In the rows, 128 means zero.
Facts:
{bemak brureplek dobruk fega gesar gralivur kabrum klodrevak kozi lagul leklol moduk mokan nozo pefu plifum riki sapan skidipur stulus} flakir b
{bikun brabrudu bruker bustuk dezon distan fiflan filogor finuruk fonur fufan gester gitas klaklum kuvun lelo mepli nastir pubri ramotras skavon skotu togras troklum trubro vamu vezum} flakir d
{brupabas dreman dunis fedruk gogruplil graplutrem griplu grogrin grogron mabron mifer moze netrun plababru plidrun plistes sefimus sistum sogim stilon trupu zezi zusta} flakir a
{bupom drumabom fegro fepon flafa fozudre gefluk goke graskil gribo grigran kubrom maklim mogon nubrava stiko stusto tirur tredun truzos zubar zutradril} flakir c
{bemak filogor leklol maklim nastir pefu plababru ramotras skavon tirur trupu zusta} stostok j
{bikun bupom fegro lelo mabron moduk plidrun riki sefimus skidipur zubar zutradril} stostok i
{brabrudu fedruk fega fepon flafa fufan gesar gester gitas gogruplil grigran kuvun mokan stilon} stostok f
{bruker dezon dobruk dreman finuruk fozudre goke graplutrem klaklum kozi nubrava sogim vamu} stostok h
{brupabas bustuk drumabom fonur kabrum lagul mepli mogon nozo sistum stusto zezi} stostok g
{brureplek fiflan gefluk griplu grogrin klodrevak kubrom mifer moze plifum pubri stulus tredun trubro vezum} stostok e
{distan dunis gralivur graskil gribo grogron netrun plistes sapan skotu stiko togras troklum truzos} stostok k
{bemak bupom dreman fufan grigran grogrin klaklum klodrevak lagul plababru sefimus sistum skotu stilon trubro truzos} tinil 636
{bikun finuruk fonur gitas gogruplil graplutrem gribo griplu kozi kubrom mabron moduk mogon mokan nubrava pefu plistes pubri ramotras tirur trupu zubar} tinil 798
{brabrudu dobruk dunis fegro filogor flafa gefluk gesar leklol mifer plifum stusto togras vamu vezum zezi} tinil 444
{bruker bustuk drumabom fega fepon fozudre gralivur grogron kuvun maklim moze nastir nozo skidipur sogim stiko stulus troklum zusta zutradril} tinil 265
{brupabas brureplek dezon distan fedruk fiflan gester goke graskil kabrum lelo mepli netrun plidrun riki sapan skavon tredun} tinil 429

Known rows:
[144 135 118 106  86 144 154 154 159 122 137  92 121  99  96  96 104 144
 183 115 178  98 147 150 183 120 132 119 122 113 100 151 157 122 161 122
 166 154 187  60 151 132 159 124]: ramotras
[146 136 151 128 104 148 131 121 173 125 117  78 120  98  93 107  91 153
 167  91 136  78 137 136 132 101 130 100 114 132 114 160 158 139 176 124
 164 109 208  88 145 122 177  75]: kubrom
[161 138 158 140 115 114 144 165 132 113 148  94 127 129 138 126 127 180
 193 143 149  72 157 159 155 130 159  45  87 119  76 133 128 120 149 118
 151 152 177  75 148 107 147 106]: sefimus
[130 123 122  93  99 132 134 159 138 126 144 101 117  76 102 100  97 139
 175  97 191  75 156 175 179 117 147 118 122 136 104 157 156 125 145 118
 172 138 200  66 140 127 153 116]: vamu
[139 155 146 125 102 165 133 129 188 112 122  96 129  89  83  92  86 153
 179  86 133  94 148 140 162  81 114 119 110 119 126 159 164 159 139 119
 178 114 220  98 153 133 176  86]: stusto
[142 139 150 125 116 143 130 159 158 103 160 108 146  88  84 108 105 152
 176 141 147  74 180 177 197  92 126  90 102 109 109 138 138 138 110 111
 190 175 208 112 136 132 170 124]: zezi
[142 139 129 111  95 155 147 149 151 123 143  89 127  92  83  96 100 135
 173 112 154 100 150 166 180 104 115 125 132 110 108 146 159 138 170 140
 179 163 204  88 149 135 176 122]: fonur
[156 140 154 112 132 145 122 122 168 121  95  68 123  76  99 119  92 121
 160  99 142  87 138 150 138 103 138  91 112 157  91 144 154 135 178 118
 159 101 194  82 135 109 164  76]: gribo
[153 125 145 102 115 130 141 145 113 105 123  81 119  89 123 102 101 129
 162 102 169  77 145 181 142  83 146 119 129 142  75 147 144 149 154 136
 155 114 183  76 138  89 169  99]: togras
[173 141 142 125 101 134 139 114 181 142  89  81 119  87 152 110  94 150
 163 106 140  92 110 125 123 132 150  96  96 139  95 137 149 120 175 114
 156 123 200  61 134 111 134  79]: zutradril
[139 150 157 146 114 147 132 137 179 124 157 100 131 100 110  94  89 168
 180 121 106  88 158 145 174 101 119  81 106 116 127 141 153 150 125 107
 168 135 229 113 154 132 170 100]: kabrum
[168 141 143 123 132 135 134 118 169 140  90  77 118  67 133 116  84 125
 147 102 122 102 128 151 134 122 141  93 110 158 103 128 146 128 187 118
 158 111 210  82 137 103 153  90]: stiko
[150 140 175 133 126 137 120 133 163 127 148  91 133 108 128 113  98 168
 174 124 119  66 145 154 147 108 133  74 103 128 114 148 144 148 139 118
 160 130 209  99 145 126 168  74]: brureplek
[157 149 137 146  95 152 159 121 182 142 109  90 120 100 117  84  80 158
 165  88 102 100 136 144 150 115 109 110 116 119 133 134 156 137 175 125
 164 138 240 108 148 138 165 106]: drumabom
[165 138 157 156 117 134 134 128 166 135 124  90 120 107 132 110 100 177
 163 116 102  69 142 151 141 122 138  65  92 127 118 126 133 129 152 116
 160 141 221 104 136 116 166  92]: stulus
[165 126 125 115 107 120 159 149 130 135 107  82 111  88 152 105 102 125
 154 117 149  97 134 174 150 125 146 109 117 141  82 121 141 119 182 131
 143 139 184  63 136 100 138 118]: kuvun
[143 126 142 113  93 141 135 145 127 111 142  88 118 103 117 106 101 149
 171  97 173  72 152 170 147  93 128 131 118 119  94 161 151 147 157 137
 162 146 192  74 138 112 174  94]: vezum
[154 126 140 119 109 145 145 144 133 136 134  77 122 100 119 116 104 126
 175 109 155  91 148 171 150 129 124 110 110 123  85 157 153 122 189 140
 163 156 185  82 141 119 168 110]: trubro
[139 128 123 107 106 131 153 159 128 152 138  93 117  98 110 108 100 138
 184 100 161  88 156 174 186 145 140 107 121 137  98 157 154 108 191 127
 155 131 198  64 145 124 151 126]: klaklum
[166 120 157 143 133 111 148 156 114 123 130  95 124 112 143 114 116 165
 161 133 126  70 164 189 155 116 153  55  94 134 101 100 117 128 152 118
 149 144 193 103 128  90 161 119]: grogron

Rows:
No name comes twice in this set of rows, the named rows included.
[156 143 133 142 105 126 155 164 159 130 149 112 129 101 128  99 115 174
 185 146 143  88 163 164 197 138 139  73  86 116 113 115 132 117 141 107
 169 182 209  92 135 138 140 147] : zusta
[153 132 171 127 138 118 138 166 116 123 160  95 131 102 136 114 110 154
 169 145 133  67 168 185 158 103 152  58 106 134  85 127 124 143 132 104
 148 132 188  92 134  92 162 109] : netrun
[144 139 156 145 114 139 144 165 147 116 176 109 137 114 114  99 104 172
 184 140 116  74 172 171 191 103 119  87 113 103 115 129 142 147 128 110
 168 164 209 117 146 130 170 124] : brupabas
[146 141 160 133 106 147 130 126 168 136 135  75 124 102 126 103  85 144
 174  97 125  89 131 137 137 108 130 106 111 129 110 168 162 149 159 122
 162 107 219  86 147 119 168  63] : tredun
[157 131 156 147 118 129 139 161 127 125 160  94 130 127 114 119 120 175
 186 135 127  64 170 174 161 116 137  58 101 116  97 137 132 127 157 122
 160 158 199 105 141 116 168 114] : grogrin
[151 121 160 133 112 125 130 159 131 108 154  96 131 123  96 118 121 171
 181 134 142  57 165 172 164 106 139  58 102 118 101 133 130 133 144 119
 170 153 194 104 136 119 170 114] : griplu
[145 158 134 117  93 151 136 127 199 127 113  88 125  81  80  99  94 152
 181 105 152  99 138 126 167 116 127 105 108 132 118 152 164 126 162 109
 174 123 206  70 147 136 152  99] : tirur
[149 143 158 117 125 142 127 123 151 133 118  72 118  88 131 107  89 130
 158 105 122  89 133 144 134  95 141 101 115 154  97 154 157 148 156 116
 145  81 211  78 138 101 166  68] : graskil
[143 160 142 122 103 144 126 141 198 118 137 107 135  75  91 104  98 161
 185 123 156  85 156 140 177 102 137  78  89 125 118 145 151 136 112 101
 179 131 207  85 147 139 147  87] : leklol
[140 137 134 106 113 141 123 135 176 137 111  92 120  74  81 105  86 143
 173  89 155  87 141 145 170 129 145  89 114 147 115 157 164 118 164 106
 161 101 218  70 149 132 155  94] : nubrava
[158 137 117 122  89 134 167 155 157 141 126  95 116  94 133  84 100 143
 173 111 155 104 140 160 176 146 132 122 114 115 105 127 161 114 176 131
 159 165 207  67 140 130 140 137] : nastir
[151 159 142 138 115 141 137 138 188 136 130  97 134  97 103 107 101 166
 188 125 126  94 156 141 177 136 136  73  90 124 114 140 150 115 147 108
 160 141 215  90 152 137 148 110] : bemak

Now the same nodes, written a new way:
Known rows:
[183 130 130 163 101 113 167 140 175 152 104 183 141  81 126 134  98 131
  85 127 146 128 152 156 119 132 129 112  95 121 113 132  90 140 109 165
  96 100 121 168  99 124 159 100  93 136 127 123 103]: sefimus
[145 152 129 121 118 162 152 155 116 129  87 118 150 152 146 115 149 132
 138 110 150 139 133 121 139 116 127 150 117 120 128 118 117 138  90 140
 137 153 124 158 143 109 136 133 145 148 106 110 118]: grogron
[ 89 147 155  85 169 163 155 113 111 134 133 103 126 159  92 138 117 121
 128 134 107 146 126 124 193 160 129 117  93 129 133 103 125 124 156 167
 139 127 118  76 133 160 104 129 104 142  92 137 160]: maklim
[141  87 103 147 122  65 105 139 129 101 193 139 100 119 154 110 104  83
 132 110 121 153 129  83 100 126 123 127 164 146 124 153 125 107 171 148
 130 145  94 105 118 128 144 122 120 126 145 116  98]: fufan
[114 130 141 139 120 113 123  87 136 104 176 150 107 103  98 134 118 111
 125 138 121  97  97 106 117 120 115  84 128 148 110 116 121 141 133 137
 125 136 119  83 147 137 146 129  85 120 133 123 116]: griplu
[137 119  99 158 121  80  93 131 141  86 205 149 129 101 128 109 152 106
 149 113 146 111 107  84  88  76 127 103 151 159 119 128 119 136 128 106
 124 161  89 124 162 118 142 141  96 135 162  90  74]: gitas
[137 156 177 127 108 164 182 121 141 136  64 139 170  82 126 145  98 142
  81 132 112 123 171 152 152 123 120 120  80 105 127 124 100 133 127 151
  91  94 119 115 146 134 130 121  95 145 110 154 132]: zutradril
[123  94  72 145 113  95 101 143 133 120 177 132 117 148 109 118 177 115
 146 126 157 109  88  95 138 116 137 113 162 146 102 128 129 122  84 123
 160 143 115 147 118 115 145 155 137 112 122 110  99]: finuruk
[138 107 117 129 159 124 135  97 131 135 162 104 114  78 141 115  79  96
 142 110  59 139 112 157 103 103 118 109 131 123 101 158 125  80 159 125
 129 152 134 112  85 147 117 120 146 119 172  98 111]: fedruk
[151 138 134 116 127 145 155 127 119 150 132 113 132 118 160 122 107 135
 131 119 132 141 143 150 168 125 137 158 116 111 106 140 113 132 121 120
 174 134 134 159 113 147 108 143 142 130 134 139  89]: netrun
[111 137 150 128  98 141  95 170 134 130  47 160 118 115 133 153 114 162
  66 152 121  78 192 173  82 132 111 123 110 106 157 112 137 154 157 104
  94  37 131 165 140 113 127  89 104 121 145 157 151]: skidipur
[141 133 154 148  80 152 184  71 170 144  76 155 160  57  80 151 124 147
  73 141 127  99 150 157 141 132 131 100  88 110 101 131 110 131  87 125
 103  93 134  93 138 151 156 113  73 116 123 142 104]: zubar
[113 125 150 129 126 102  86 152 139 131 117 125  89 162 137 129 128 146
 141 168 158 134 109 156 107 170 134 141 147 137 170 120 175 139 161 106
 102  84 158 130 115 124 134  98 115 100 155 138 177]: bemak
[135 158 148 118 139 189 176 115 127 151  87  96 166 134 112 131 151 150
 129 128 139 151 124 148 196 155 128 145  97  98 123 123 126 118 105 149
 125 130 138 117 132 145 118 139 138 135  87 135 158]: drumabom
[152 146 143 142 132 180 190 121 132 158  85  98 175 125 102 108 154 147
 141 129 129 159 137 148 159 124 138 169  87  90 118 136 107 123  96 124
 111 159 129 117 130 138 118 128 142 142 119 117 148]: stiko
[154 129  91 137 161 101 124 162 103 135 152 130 143 164 143  91 168 121
 165  96 137 148 105  95  99  89 125 135 145 127 121 127 113 127  96 137
 134 170 101 179 114  89 116 155 168 159 118 115 112]: bruker
[ 75 120 136  93 154 146  64 180 125 147 109 127  98 182 100 158 142 145
 126 165 115 123 142 139 112 155 133 116 106 127 170 101 157 137 177 117
 119  88 146 118 129 118 113 113 133 119 114 135 220]: leklol
[126 115 124 111 136 140 141 119 122 133 149 111 122 146 113 136 138 120
 126 116 100 135 137 115 159 141 125 127 126 127 125 131 125 112 125 152
 136 125 110 102 114 119 122 135 128 140  98 147 148]: zusta
[113 131 124  98 134 156 145 124 109 121 130  88 106 162 139 127 137 118
 154 112 109 128 122 112 142 153 122 121 134 135 115 137 127 112 114 168
 159 146 130 110 122 115 127 126 168 141 107 116 125]: sogim
[117 104 111 144 118  77  99 110 131  92 186 158 107 114 118 146 140 105
 128 111 122  90 109  92 118 103 120  93 156 147 110 120 113 136 127 135
 134 141 107 122 134 121 143 147 110 121 125 122  80]: pubri

Rows:
No name comes twice in this set of rows, the named rows included.
[158 124 106 124 123 116 134 158 120 118 137 166 124 101 172 147  77 113
  55 101 118  94 187 143 108 110 133 128 134 112 107 156  91 149 116 133
 152  91 107 201 115 128 105 133 132 119 129 177  52] : lelo
[149 120 147 155  98 175 197  92 148 153  30 149 172  64 102 144 123 128
  78 128  68 106 191 171 109 123 117 107  85  91 106 161  95 112  91 150
  77 113 132 118 107 116 154 102 142 151 102 149 167] : fegro
[ 99 135 150 133  79 120  86 144 153 124  64 178 117 106 116 165 130 174
  75 175 149  81 156 168 101 129 119  98 127 121 141 125 152 157 131  90
  99  37 151 163 154 125 147  86  75 102 162 143 118] : moduk
[154 169 115 123 140 146 102 173 143 177  87 120 125 136 149 111 123 162
 150 155 144 127 120 187  92 113 149 145 121 102 140 131 152 133 127  68
 128 101 189 214  91 117 115 101 151 101 177 104 156] : sapan
[ 79 126 133 130 121 107  61 116 150 110 144 125  89 124 119 136 145 135
 154 156 135 107 106 141  91 123 126  75 147 156 154 112 162 126 201  78
 105  94 155  93 158 129 141 100  86 105 194 105 138] : mokan
[128 160 138 140 110 126 110 166 150 154  63 122 118 157 159 105 140 165
 142 165 190 140 100 160  96 171 134 158 156 124 152 118 183 141  95 111
 114  93 193 193 108 106 161  87 152 101 144 110 172] : lagul
[133 144 103 134 131  87 104 168 112 107 159 151 121 120 144 120 116  89
 141  80  89 108 126  92  44  78 101  89 142 150 131 100 112 152 116 179
 123 166 102 154 117  70 128 134 136 159 108 111 127] : vezum

Now the same nodes, written a new way:
Known rows:
[134 101 112 197 143 132 131 131 131 133  95  99 112 126 112 143 126 226
 116 125 118 153 106 155 127 136 125]: griplu
[142 113 136 111 117 121 141 132 113 121 149 109 121 134 152 123 136 118
 122 104 134 153 140 108 116 139 120]: vezum
[117 123 140 114 123 111 154 104 110 151 144  97 121 150 128 141 127  90
 117 108 156 133 112 115 102 140 124]: trubro
[151 100 137 188 116 113 127 129 122 137 113 103 109 133 139 147 131 212
 131 148 117 173 102 144 151 139 115]: mifer
[122 113 115 120 132 137 135 143 123 121 131 107 136 123 120 120 139 126
 109  84 133 132 142 116 107 137 132]: pubri
[127 122 119  90  93 115 126 132 117 135 131 128 114 141 158  91 139  81
 109 102 146 158 156 113 113 146 133]: plifum
[136 142 137 104 142 110 123 141 140 163 145 155 166 136 110  78 123  83
  90 104 110 105 170  99 118 110 135]: mokan
[175 128 170 102 133 112 126 143 120 144 148 150 147 137 141 116 125 114
 108 135 101 118 145  91 143  98 111]: brabrudu
[121 119 127 190 136 125 140 102 115 169 101 106  94 141 111 182 105 177
 149 155 131 133  89 150 150 132 117]: sistum
[102 141  94  90 120 113 114 128 127 135 121 158 127 106 143  82 129  77
 141  96 121 131 158 109 131 155 119]: nozo
[107 139 112  92 113  99 142 101 109 172 136 120 111 153 117 108 117  45
 139 113 156 117 143 115 123 144 131]: lagul
[115 135 117 120 136 160 120 156 146  94 125 110 128 131 128 121 137 138
 159 151 151  90 143 136 137 123 137]: mogon
[ 81 144 102 102 111 167  96 140 128  73 143 153 130 104 135 152 141 109
 171 149 139 118 109 156 135 123 145]: fozudre
[105 123  92  97 113 140 111 127  97 118 175 140 115 112 136 167 138  63
 154 109 122 138 127 130 123 128 117]: dezon
[105 119  86 170 120 140 100 122 108 125 130 150 108  92 124 199 123 165
 167 138  92 157  89 166 151 126 117]: sogim
[117 117  95  87  99 137 114 147  85 124 190 136 104 115 148 169 135  69
 158 103 122 139 131 122 133 133 107]: vamu
[139 133 133 114 127 115 124 110 111 110 160 138 136 140 115 138 123 133
  96 115 119 142 147 105  92 142 127]: lelo
[143 122 128 182 150 136 135 137 152 147  72 133 131  94 132 134 125 186
 157 130 101 155  86 151 179 123 102]: zusta
[146 119 138  98 121 123 150 148 120 149 123 126 121 114 163 109 141  76
 149 107 129 129 125 113 159 118  98]: filogor
[120 131 134 108 142 127 143 132 130 116 110 133 143 109 141 100 136 127
 122  96 130 141 127 107 120 141 119]: troklum

Rows:
No name comes twice in this set of rows, the named rows included.
[103 117  93 169 111 136 117 101  89 156 134 117  86 128 105 218 111 143
 160 153 124 140  79 169 135 120 124] : dreman
[112 147 128 108 129 156 119 131 149  73 107 140 134 113 147 114 133 146
 167 155 151 108 133 136 146 137 133] : drumabom
[ 86 125  67  76  99 140 109 136 101 135 161 140 118 110 122 133 143  41
 150  78 123 121 157 135 111 128 141] : kozi
[120 143 164 124 122 135 148 121 150 119 121  93 128 148 116 122 119 125
 135 169 174 111 108 136 122 122 150] : truzos
[109 108  75 177 130 150 102 129 104 131 133 122 103 113 113 194 137 172
 159 127 109 136 100 174 145 121 120] : graplutrem
[125 154 139 129 124 145 101 129 146  53 135 143 147 145 124 124 129 179
 103 163 134 129 137 129 102 140 153] : zutradril
[141 108 116 191 159 141 143 148 143 171  77 109 114 109 126 138 132 183
 162 128 107 131 100 161 172 110 113] : trupu
[116 127 103  98 129 125 140 142 136 166 111 131 137 113 126  69 141  59
 139  80 121 116 156 123 136 133 129] : pefu
[160 132 178 190 148 105 134 106 132 186 113 124 126 148  95 176  87 188
 106 186 105 116  97 139 148  91 123] : stilon
[137 153 184 129 133 137 128 120 151 129 134 123 153 165 109 136 108 119
 115 190 148  76 115 130 125  84 150] : grigran

Now the same nodes, written a new way:
Known rows:
[186 111  71 154 100 162  48 110  81 135 139 105 184 189  58 125 168 141
  85 135 138 134 168 153 140 103 142]: sistum
[139 128  79 157 121 138  75 127  70  97 144 105 191 179  60 113 147 110
 118 130 173 124 148 143 163  98 119]: mifer
[171 104  78 137 135 149  47 143  90 115 127 114 183 174  71 133 147 130
  99 135 155 120 163 170 168 115 154]: grogron
[182 108  80 142  99 165  66 123  88 137 134  96 193 174  51 130 157 122
  99 141 151 147 157 140 148 114 146]: brupabas
[190 134  87 156 114 156  33 115 101 122 157 112 188 158  69 116 177 132
  89 136 147 112 151 151 135 102 121]: stilon
[145 123  73 152 108 175  66 128  76 137 132 108 154 168  84 132 106 134
 125 121 171 125 131 142 100 144 125]: riki
[135 114  78 134 122 159  90 155  70 128 152 126 165 174  84 124 119 128
 108 116 147  91 154 142 125 101 137]: stulus
[164 106  67 145 112 155  78 119  86 127 161  84 157 201  85 109 125 160
 119  99 150 122 166 144  91 116 132]: bemak
[134 118  69 150 132 160  71 146  71 120 133 136 143 175  94 132 102 135
 120 113 161 114 146 148 121 138 140]: skidipur
[162 100  84 150  96 167  67 115  72 154 145  98 182 193  68 123 139 149
  98 115 132  99 164 149 108 115 135]: lagul
[137 149  88 171 106 116  77 130  76 114 107 115 166 157  86 132 132 136
 148 107 166 161 146 155 150 138 115]: fegro
[196 134 107 158 103 127  67 124 100 135 118  94 182 157  86 131 149 170
 114 119 139 138 169 173 142 123 139]: truzos
[170 156  86 182  99 129  71 125  85 123 118 114 157 156  92 135 136 168
 118 113 156 161 139 151 119 127 135]: bupom
[174 109 107 160 102 147  70 112  90 148 142  89 163 169 101 132 120 161
 121 119 131  98 174 166 106 138 131]: skotu
[151  93 107 135  90 153  90 149  67 159 134 126 173 175  88 141 119 131
 118 111 117 100 177 156 131 118 149]: bustuk
[128 118 110 158 104 135  99 131  64 129 146  84 181 172  90 124 112 125
 144 114 149  97 162 145 126 118 109]: vezum
[162  96  98 141 100 146 106 134  94 135 148  79 166 184  93 122 105 146
 139  99 152 133 169 140  99 114 141]: skavon
[161 111 125 145  92 160  67 133 101 159 150  95 185 139  99 124 123 121
 123 122 131  97 156 148 110 127 118]: gester
[120 121  93 154 117 140  96 139  49 122 119 124 154 193 105 124  90 137
 146 114 133 110 173 146 128 111 117]: finuruk
[159 121 104 150  97 156 106 137  74 148 151  86 170 163  96 126 109 138
 128 120 154 108 156 138 100 112 126]: fiflan

Rows:
No name comes twice in this set of rows, the named rows included.
[168 125 118 161  91 154  60 123  91 154 156 104 172 151  97 122 133 144
 117 118 120  85 160 151  99 122 116] : fufan
[164 117  89 130 111 112  94 151  89 118 135 115 172 172  87 124 130 151
 136  90 146 161 168 152 148  97 152] : maklim
[141 113 132 146 114 150  67 139  79 146 132 138 173 168 103 120 119 113
 145 112 107  74 166 158 138 108  99] : gitas
[111 123  94 171 106 128 101 137  58 130 136  96 164 179  94 127 105 125
 155 109 158 118 155 150 121 126 115] : vamu
[181 118 115 135 120 122  71 144  96 134 110 119 180 152  85 138 134 153
 117 113 130 131 164 172 166 119 154] : stiko
[163 127 101 166  93 148  96 131  76 143 154 100 165 169 105 124 119 154
 116 108 133 105 160 140  92 107 122] : trubro
[131 126 111 152 122 137  99 146  65 128 136 128 168 182 112 120 103 130
 144 106 128  94 169 150 137 103 111] : pubri
[128 121  90 166 123 150  73 142  59 128 118 142 147 175 104 139  87 133
 152 113 134 118 157 158 127 128 115] : bikun
[176 145  56 177 125 154  46 111  78 108 132 118 157 176  77 129 145 146
 104 134 173 149 147 149 122 117 134] : sefimus
[145 112 102 129 120 162  53 154  88 138 150 127 175 160  88 122 131 123
 111 118 137  78 151 153 131 122 121] : fega
[179 111  62 147 123 149  68 119  91 107 151  99 170 199  66 117 156 158
 113 113 162 152 166 151 126  90 133] : plababru

